Below is a small trained network, with its code and all its weights. Each question gives an input and a target symbol and asks what happens when units are switched off, that is, made to give their printed mean instead of their output.

import numpy as np


def w(rows, s, z=0):
    codes = np.array(rows[::2]) - 128.0
    scale = np.full(codes.shape[1], s)
    scale[-1] = z or s
    return codes * scale


def norm(h):
    return h / np.sqrt((h * h).mean(-1, keepdims=True) + 1e-5)


def f(y):
    return y / 2 * (1 + np.tanh(0.7978845608 * (y + 0.044715 * y**3)))


def softmax(a):
    e = np.exp(a - a.max(-1, keepdims=True))
    return e / e.sum(-1, keepdims=True)


def log_softmax(a):
    a = a - a.max(-1, keepdims=True)
    return a - np.log(np.exp(a).sum(-1, keepdims=True))


def net(x, mask):
    ids = ['Ψαγδζθλπτφω'.index(c) for c in x.split()]
    T = len(ids)
    res = E[ids] + P[:T]
    r = norm(res)
    for j in range(3):
        rows = slice(3 * j, 3 * j + 3)
        q, k, v = (r @ M[0][rows].T for M in (Q, K, V))
        z = softmax(np.where(np.tri(T) > 0, q @ k.T / 3**0.5, -1e9)) @ v
        o = O[0][rows]
        res = res + np.where(mask[j], z, o[:, -1]) @ o[:, :-1]
    y = f(norm(res) @ A[0][:, :-1].T + A[0][:, -1])
    res = res + np.where(mask[3:11], y, B[0][:, -1]) @ B[0][:, :-1]
    return log_softmax(norm(res)[-1] @ U[:, :-1].T + U[:, -1])


Q, K, V, O, A, B = {}, {}, {}, {}, {}, {}
E = w([
[120,85,135,107,107,124,129,55,98,170,139,149],'Ψ',
[162,109,146,179,137,109,115,151,153,161,140,127],'α',
[133,164,138,91,81,111,135,89,123,183,164,154],'γ',
[153,106,103,92,152,144,96,138,110,161,117,144],'δ',
[103,126,139,126,78,67,153,98,113,146,153,122],'ζ',
[100,139,110,164,104,93,126,122,123,89,146,120],'θ',
[67,137,124,63,153,187,255,100,217,132,20,144],'λ',
[122,138,158,159,179,143,150,119,81,175,179,130],'π',
[126,69,109,153,150,120,123,130,98,120,117,129],'τ',
[118,150,111,170,144,142,105,96,119,138,131,193],'φ',
[127,152,127,105,151,75,126,167,114,138,116,120],'ω',
],0.0063)
P = w([
[120,113,121,140,190,95,75,58,176,127,65,75],'0',
[67,105,123,118,82,100,137,137,134,155,143,177],'1',
[121,116,58,171,145,72,161,129,131,164,121,153],'2',
[196,150,199,106,116,166,150,114,97,40,60,123],'3',
[38,99,125,96,115,182,95,169,219,100,174,141],'4',
[215,134,104,127,127,108,156,63,98,85,89,57],'5',
[78,166,138,187,72,191,93,209,43,174,61,147],'6',
[217,123,18,131,174,75,180,81,150,100,136,119],'7',
[157,145,221,106,49,223,136,144,107,50,35,43],'8',
[108,59,5,132,246,102,126,128,169,107,175,108],'9',
[164,161,91,216,105,85,121,77,86,136,2,129],'10',
],0.0041)
Q[0] = w([
[66,181,76,94,147,87,190,38,71,25,189,197],'head 1',
[200,65,66,207,176,98,117,169,183,219,151,62],'head 1',
[201,66,184,200,98,151,129,47,129,54,54,92],'head 1',
[253,151,172,111,42,88,216,144,56,182,40,40],'head 2',
[112,84,243,25,73,152,159,159,213,58,141,65],'head 2',
[124,59,49,53,209,10,167,84,239,200,243,68],'head 2',
[124,178,241,82,53,204,122,157,148,42,30,106],'head 3',
[211,164,43,109,64,56,185,62,210,123,46,150],'head 3',
[40,64,41,53,182,108,117,169,234,98,234,161],'head 3',
],0.0044)
K[0] = w([
[228,95,160,163,150,69,39,132,49,136,147,81],'head 1',
[127,148,65,65,161,154,217,69,167,84,65,94],'head 1',
[103,186,198,85,107,163,166,160,54,175,45,119],'head 1',
[107,150,201,143,67,191,22,132,41,67,149,106],'head 2',
[115,144,71,215,112,83,62,188,56,204,153,204],'head 2',
[254,148,49,134,178,52,131,49,90,73,179,121],'head 2',
[36,105,169,192,99,178,120,208,91,200,127,188],'head 3',
[201,100,194,161,115,125,128,111,42,121,163,45],'head 3',
[215,106,61,173,212,34,199,75,130,156,174,190],'head 3',
],0.005)
V[0] = w([
[158,106,139,74,142,189,214,143,210,203,40,132],'head 1',
[181,184,95,96,89,136,11,141,86,136,191,155],'head 1',
[156,3,94,171,44,157,89,103,199,100,144,102],'head 1',
[176,102,217,97,88,12,112,199,130,214,215,18],'head 2',
[139,215,145,210,62,186,185,23,176,223,169,172],'head 2',
[71,46,150,48,106,147,130,24,51,133,171,40],'head 2',
[121,211,131,4,71,71,21,119,118,156,119,196],'head 3',
[240,51,146,113,81,146,30,150,170,193,129,196],'head 3',
[116,146,100,185,43,45,125,152,227,60,130,112],'head 3',
],0.0042)
O[0] = w([
[136,45,119,97,113,60,205,199,164,195,66,112,192],'head 1',
[42,142,103,168,178,120,88,106,174,73,204,135,30],'head 1',
[142,108,129,198,111,180,176,131,98,51,112,75,154],'head 1',
[210,144,93,63,44,171,133,181,155,253,161,34,127],'head 2',
[56,159,92,205,223,140,200,101,71,180,91,50,182],'head 2',
[118,185,182,159,156,224,153,176,191,97,193,75,3],'head 2',
[154,173,33,167,129,62,100,68,234,152,162,149,51],'head 3',
[144,85,17,186,51,60,208,181,139,110,141,168,242],'head 3',
[158,135,118,87,101,153,87,61,145,51,33,72,171],'head 3',
],0.0053,0.0027)
A[0] = w([
[139,177,118,241,93,152,130,254,178,97,219,131,164],'neuron 1',
[127,67,92,171,151,133,99,162,151,69,165,57,55],'neuron 2',
[115,73,209,218,199,132,169,159,46,151,192,113,245],'neuron 3',
[197,89,92,84,125,45,243,214,49,195,99,142,223],'neuron 4',
[198,91,214,68,62,189,77,214,146,195,219,83,80],'neuron 5',
[63,224,191,128,179,185,167,162,223,29,253,160,136],'neuron 6',
[114,186,84,60,168,217,131,28,106,45,90,69,93],'neuron 7',
[126,161,181,144,12,141,199,70,103,101,232,139,97],'neuron 8',
],0.0033,0.0012)
B[0] = w([
[132,128,182,49,190,149,145,132,151,16,220,72,132],'neuron 1',
[172,217,147,164,34,184,58,114,212,121,185,117,124],'neuron 2',
[139,194,118,16,141,133,67,102,90,181,152,230,161],'neuron 3',
[24,81,125,107,71,156,162,126,87,151,49,55,254],'neuron 4',
[160,241,96,175,185,119,51,69,42,124,155,211,144],'neuron 5',
[216,31,114,157,123,139,249,184,98,66,5,42,129],'neuron 6',
[72,114,81,195,49,110,20,196,149,101,32,53,132],'neuron 7',
[236,33,164,134,81,82,92,230,82,81,91,194,120],'neuron 8',
],0.0034,0.0069)
U = w([
[186,139,172,167,192,199,252,194,150,76,211,76,169],'Ψ',
[137,58,59,118,25,105,216,161,48,205,18,86,210],'α',
[86,204,31,216,147,108,197,92,227,188,199,29,35],'γ',
[142,56,76,157,56,34,221,229,233,59,230,244,88],'δ',
[171,220,120,184,119,214,82,135,170,156,125,30,71],'ζ',
[75,132,190,126,94,156,17,96,142,36,63,45,95],'θ',
[91,97,242,63,176,113,198,120,212,153,57,161,7],'λ',
[50,189,219,32,196,194,146,140,34,243,188,138,188],'π',
[199,59,244,91,92,193,102,207,57,19,154,214,61],'τ',
[47,122,50,177,200,48,144,27,88,77,70,226,230],'φ',
[225,168,103,42,62,75,25,75,203,212,143,221,146],'ω',
],0.0042,0.0018)

Each question gives the input, a string of symbols that net reads in full, and the target symbol t.
The units are the heads (3 rows each of Q, K, V and O) and the neurons (one row each of A and B). Each row of codes is followed by its name. A weight is (code - 128) times the scale printed after its matrix; where a second scale follows, it is the last column's (O, A, B and U).
mask holds one flag per unit, heads first, then neurons. A switched-off unit (its flag False) gives its mean, the last column of its rows in O or B, instead of its output. The means were averaged over made-up inputs and are rounded, as every weight is.
A unit's drop is (log p(t) with every unit on - log p(t) with that unit switched off) / (log p(t) with every unit on - log p(t) with every unit switched off).
The circuit of an input: a set's keep is (log p(t) with only the set's units on - log p(t) with every unit switched off) / (log p(t) with every unit on - log p(t) with every unit switched off). Starting from all 11 units, units are removed one at a time, each time the one whose removal leaves the highest keep (on an exact tie, the one counted first), for as long as the keep stays at least 0.8.
circuit, biggest first: the units of the circuit, biggest drop first
unit that matters most: the unit with the biggest drop
which heads matter: for each layer, one digit per head in row order, 1 if its drop is at least 0.15 and else 0, layers parted by /
drop of u: that unit's drop, to one decimal
input α φ θ δ α ω, target δ: circuit, biggest first -> head 2; head 3
input γ ω ω, target γ: which heads matter -> 011
input γ τ ζ, target γ: circuit, biggest first -> head 2; head 3
input Ψ θ α φ γ δ, target φ: which heads matter -> 010
input Ψ α π τ ω α, target τ: which heads matter -> 010
input φ γ φ δ α, target φ: which heads matter -> 010
input φ φ φ φ α δ α ω α τ, target ω: which heads matter -> 011
input λ ω λ φ φ ω α ζ, target ω: circuit, biggest first -> head 3; head 2; head 1
input φ α τ α π, target τ: which heads matter -> 110
input α α φ ω Ψ, target φ: which heads matter -> 010
input θ δ α, target θ: which heads matter -> 001
input δ δ α θ Ψ δ ω, target Ψ: circuit, biggest first -> head 2; neuron 1; head 3
input λ α ω φ λ α π δ π, target π: unit that matters most -> head 3
input α α π φ ζ ω φ ω, target ω: circuit, biggest first -> head 2; head 3
input Ψ Ψ π, target Ψ: which heads matter -> 010
input θ α ω φ τ α δ α φ, target δ: which heads matter -> 001
input ω π α δ, target π: which heads matter -> 001
input φ α α α φ α ζ, target φ: unit that matters most -> head 2
input γ α δ τ α φ, target τ: circuit, biggest first -> head 2; head 3; neuron 8
input α θ ω λ α α λ π ω ω, target π: unit that matters most -> head 3
input π π φ α, target π: drop of head 2 -> 0.1
input ω π Ψ, target ω: drop of head 3 -> 0.2
